Below are the code and all the weights of a small trained network. Each question names an input and a target symbol and asks about switching units off, where a switched-off unit gives its printed mean instead of its output.

import numpy as np


def w(rows, s, z=0):
    codes = np.array(rows[::2]) - 128.0
    scale = np.full(codes.shape[1], s)
    scale[-1] = z or s
    return codes * scale


def f(y):
    return y / 2 * (1 + np.tanh(0.7978845608 * (y + 0.044715 * y**3)))


def softmax(a):
    e = np.exp(a - a.max(-1, keepdims=True))
    return e / e.sum(-1, keepdims=True)


def log_softmax(a):
    a = a - a.max(-1, keepdims=True)
    return a - np.log(np.exp(a).sum(-1, keepdims=True))


def net(x, mask):
    ids = ['Φαεηλπψ'.index(c) for c in x.split()]
    T = len(ids)
    res = E[ids] + P[:T]
    u = 0
    for l in range(2):
        q, k, v = (res @ M[l].T for M in (Q, K, V))
        z = softmax(np.where(np.tri(T) > 0, q @ k.T / 4**0.5, -1e9)) @ v
        res = res + np.where(mask[u], z, O[l][:, -1]) @ O[l][:, :-1]
        u += 1
        y = f(res @ A[l][:, :-1].T + A[l][:, -1])
        res = res + np.where(mask[u : u + 4], y, B[l][:, -1]) @ B[l][:, :-1]
        u += 4
    return log_softmax(res[-1] @ U[:, :-1].T + U[:, -1])


Q, K, V, O, A, B = {}, {}, {}, {}, {}, {}
E = w([
[132,208,116,212],'Φ',
[119,34,135,23],'α',
[113,68,53,235],'ε',
[205,99,156,174],'η',
[77,137,171,149],'λ',
[208,119,145,23],'π',
[85,215,255,96],'ψ',
],0.0075)
P = w([
[104,119,128,173],'0',
[215,222,109,95],'1',
[213,223,135,106],'2',
[47,91,247,135],'3',
[116,46,133,105],'4',
[120,70,137,117],'5',
[161,102,119,126],'6',
],0.011)
Q[0] = w([
[154,169,98,98],'0.h0',
[25,68,166,195],'0.h0',
[75,134,87,55],'0.h0',
[133,123,2,39],'0.h0',
],0.008)
K[0] = w([
[94,95,132,168],'0.h0',
[255,237,109,60],'0.h0',
[110,59,131,57],'0.h0',
[97,72,185,97],'0.h0',
],0.0085)
V[0] = w([
[65,60,176,75],'0.h0',
[15,96,107,222],'0.h0',
[213,67,87,130],'0.h0',
[191,255,145,105],'0.h0',
],0.0095)
O[0] = w([
[78,53,176,47,68],'0.h0',
[59,103,96,197,44],'0.h0',
[187,90,123,152,111],'0.h0',
[166,250,141,103,255],'0.h0',
],0.011,0.0037)
A[0] = w([
[2,137,209,148,119],'0.n0',
[133,223,128,167,76],'0.n1',
[202,132,179,108,113],'0.n2',
[242,180,49,145,254],'0.n3',
],0.0055,0.0076)
B[0] = w([
[35,150,61,75,132],'0.n0',
[201,146,92,78,155],'0.n1',
[105,140,107,149,157],'0.n2',
[95,167,255,143,253],'0.n3',
],0.0067,0.011)
Q[1] = w([
[195,50,84,57],'1.h0',
[178,150,13,70],'1.h0',
[194,118,1,37],'1.h0',
[86,176,175,175],'1.h0',
],0.0069)
K[1] = w([
[156,171,169,62],'1.h0',
[254,103,191,67],'1.h0',
[254,134,201,46],'1.h0',
[85,86,98,184],'1.h0',
],0.0078)
V[1] = w([
[52,85,81,100],'1.h0',
[210,29,179,149],'1.h0',
[113,53,186,37],'1.h0',
[147,47,44,255],'1.h0',
],0.0093)
O[1] = w([
[197,143,63,53,246],'1.h0',
[194,47,230,169,3],'1.h0',
[234,105,82,217,118],'1.h0',
[137,95,204,2,157],'1.h0',
],0.0092,0.0054)
A[1] = w([
[199,182,147,78,111],'1.n0',
[198,156,136,88,80],'1.n1',
[152,65,235,75,200],'1.n2',
[112,141,156,254,251],'1.n3',
],0.0071,0.0028)
B[1] = w([
[77,73,92,144,245],'1.n0',
[111,50,73,122,208],'1.n1',
[120,130,151,254,254],'1.n2',
[197,126,152,6,205],'1.n3',
],0.009,0.015)
U = w([
[34,211,204,79,30],'Φ',
[188,62,46,206,242],'α',
[37,8,150,103,3],'ε',
[99,174,205,253,147],'η',
[113,77,38,3,178],'λ',
[247,198,214,69,106],'π',
[118,230,45,227,151],'ψ',
],0.0049,0.0036)

Each question gives the input, a string of symbols that net reads in full, and the target symbol t.
The units are the heads (4 rows each of Q, K, V and O) and the neurons (one row each of A and B). Each row of codes is followed by its name. A weight is (code - 128) times the scale printed after its matrix; where a second scale follows, it is the last column's (O, A, B and U).
mask holds one flag per unit, layer by layer, with each layer's heads first. A switched-off unit (its flag False) gives its mean, the last column of its rows in O or B, instead of its output. The means were averaged over made-up inputs and are rounded, as every weight is.
A unit's drop is (log p(t) with every unit on - log p(t) with that unit switched off) / (log p(t) with every unit on - log p(t) with every unit switched off).
The circuit of an input: a set's keep is (log p(t) with only the set's units on - log p(t) with every unit switched off) / (log p(t) with every unit on - log p(t) with every unit switched off). Starting from all 10 units, units are removed one at a time, each time the one whose removal leaves the highest keep (on an exact tie, the one counted first), for as long as the keep stays at least 0.8.
circuit, biggest first: the units of the circuit, biggest drop first
most important unit: the unit with the biggest drop
top k neurons: the k neurons with the biggest drops, biggest first
k most important neurons of layer l: the k neurons of layer l with the biggest drops, biggest first
input ψ Φ η α Φ ε, target ψ: most important neuron of layer 0 => 0.n3
input ε Φ λ ψ α ε, target ε: top 3 neurons => 1.n2, 1.n0, 1.n1
input η α ε λ, target η: circuit, biggest first => 0.h0, 1.h0, 1.n2
input α ψ λ Φ ε ψ, target α: circuit, biggest first => 0.h0, 1.h0, 1.n1
input λ Φ Φ, target λ: 2 most important neurons of layer 0 => 0.n3, 0.n0
input λ λ α ε η, target λ: circuit, biggest first => 0.h0, 1.h0, 0.n0, 1.n2
input ε η η, target ε: circuit, biggest first => 0.h0, 1.h0, 1.n2
input Φ π π, target Φ: circuit, biggest first => 1.h0, 0.h0
input η α λ ψ ψ, target η: top 2 neurons => 1.n2, 1.n3
input π ψ π λ λ λ, target π: circuit, biggest first => 1.h0, 0.h0, 1.n3, 1.n2
input α λ ε ε α α, target ε: circuit, biggest first => 0.h0, 0.n3, 1.h0
input η η π ε, target η: circuit, biggest first => 0.h0, 1.h0, 1.n2, 1.n3
input α λ η, target α: circuit, biggest first => 0.h0, 1.h0
input λ λ α η ψ ψ ε, target λ: circuit, biggest first => 0.h0, 1.h0, 0.n0, 1.n2
input α Φ λ η α, target Φ: most important unit => 0.n3
input π λ α α, target π: circuit, biggest first => 1.h0, 1.n3, 0.h0, 1.n2
input ε ψ Φ ψ, target ε: top 2 neurons => 1.n0, 1.n1
input π ψ η, target π: top 2 neurons => 1.n3, 1.n2
input η α ψ ψ λ λ η, target η: top 2 neurons => 0.n1, 1.n2
input ψ λ α η, target ψ: most important unit => 0.h0
input λ Φ Φ ψ λ, target λ: top 2 neurons => 0.n3, 0.n0
input Φ α Φ ψ λ α π, target ψ: top 2 neurons => 0.n3, 1.n1
